Below are the code and all the weights of a small trained network. Each question names an input and a class and asks about switching units off, where a switched-off unit gives its printed mean instead of its output.

import numpy as np


def w(rows, s, z=0):
    codes = np.array(rows[::2]) - 128.0
    scale = np.full(codes.shape[1], s)
    scale[-1] = z or s
    return codes * scale


def f(y):
    return np.maximum(y, 0)


def log_softmax(a):
    a = a - a.max(-1, keepdims=True)
    return a - np.log(np.exp(a).sum(-1, keepdims=True))


def net(x, mask):
    res = np.array(x, float).reshape(1, 6) / 4 @ E
    y = f(res @ A[0][:, :-1].T + A[0][:, -1])
    res = res + np.where(mask, y, B[0][:, -1]) @ B[0][:, :-1]
    return log_softmax(res[-1] @ U[:, :-1].T + U[:, -1])


A, B = {}, {}
E = w([
[84,226,126,179,229,243,225,64,181],'x0',
[255,55,249,225,182,132,204,218,154],'x1',
[113,139,118,139,95,118,150,156,176],'x2',
[102,102,121,116,141,106,157,124,158],'x3',
[138,144,144,111,78,129,157,135,170],'x4',
[138,132,108,131,131,119,135,133,129],'x5',
],0.0077)
A[0] = w([
[113,145,103,33,154,150,87,72,82,50],'neuron 1',
[254,60,238,209,212,165,211,187,163,100],'neuron 2',
[85,175,95,179,180,246,177,111,144,135],'neuron 3',
[92,242,114,172,209,239,233,64,143,140],'neuron 4',
[58,179,24,48,104,177,100,71,140,109],'neuron 5',
[103,87,157,104,63,104,2,201,116,146],'neuron 6',
[58,196,28,44,98,151,84,38,135,120],'neuron 7',
[100,177,138,154,168,216,176,46,149,123],'neuron 8',
[181,108,83,56,145,129,127,136,232,44],'neuron 9',
[176,47,78,194,201,132,183,181,93,3],'neuron 10',
[148,24,117,94,58,17,69,158,86,140],'neuron 11',
],0.007,0.0043)
B[0] = w([
[106,105,123,177,158,152,96,148,145,161],'neuron 1',
[23,153,208,169,200,254,63,208,215,247],'neuron 2',
[213,134,69,59,60,118,183,79,80,199],'neuron 3',
[185,26,78,71,74,21,183,37,26,233],'neuron 4',
[29,184,210,201,225,199,36,105,164,206],'neuron 5',
[174,79,127,103,94,72,173,52,106,195],'neuron 6',
[79,209,184,188,243,189,56,191,207,217],'neuron 7',
[200,57,58,44,94,65,202,79,94,193],'neuron 8',
[140,124,134,65,112,110,132,74,99,132],'neuron 9',
[91,106,106,194,109,168,68,158,155,162],'neuron 10',
[175,74,79,32,51,67,195,46,42,218],'neuron 11',
],0.0082,0.014)
U = w([
[254,74,110,39,67,63,164,44,39,253],'0',
[76,207,230,170,235,240,50,187,211,3],'1',
],0.0072,0.004)

Each question gives the input, the list of numbers given to net, and the class t.
The units are the neurons (one row each of A and B). Each row of codes is followed by its name. A weight is (code - 128) times the scale printed after its matrix; where a second scale follows, it is the last column's (A, B and U).
mask holds one flag per neuron, in row order. A switched-off neuron (its flag False) gives its mean, the last column of its row in B, instead of its output. The means were averaged over made-up inputs and are rounded, as every weight is.
A unit's drop is (log p(t) with every unit on - log p(t) with that unit switched off) / (log p(t) with every unit on - log p(t) with every unit switched off).
unit that matters most: the unit with the biggest drop
top k neurons: the k neurons with the biggest drops, biggest first
drop when u is switched off: that unit's drop, to one decimal
input [7,-5,8,-3,-7,-1], class 0: unit that matters most	neuron 4
input [-4,-5,2,-6,1,4], class 1: top 2 neurons	(neuron 4; neuron 7)
input [5,5,8,7,3,5], class 0: top 4 neurons	(neuron 4; neuron 7; neuron 5; neuron 3)
input [8,8,2,8,4,-1], class 0: top 4 neurons	(neuron 4; neuron 8; neuron 3; neuron 7)
input [-2,-3,-3,7,7,6], class 1: top 3 neurons	(neuron 4; neuron 8; neuron 3)
input [2,-3,2,4,4,5], class 1: top 4 neurons	(neuron 11; neuron 7; neuron 5; neuron 6)
input [4,-6,-3,7,-8,-5], class 1: top 2 neurons	(neuron 7; neuron 5)
input [8,5,-1,8,5,8], class 0: drop when neuron 4 is switched off	0.6
input [2,6,-6,1,4,-5], class 1: drop when neuron 2 is switched off	0.3
input [-2,6,6,-7,-8,0], class 1: drop when neuron 2 is switched off	0.0
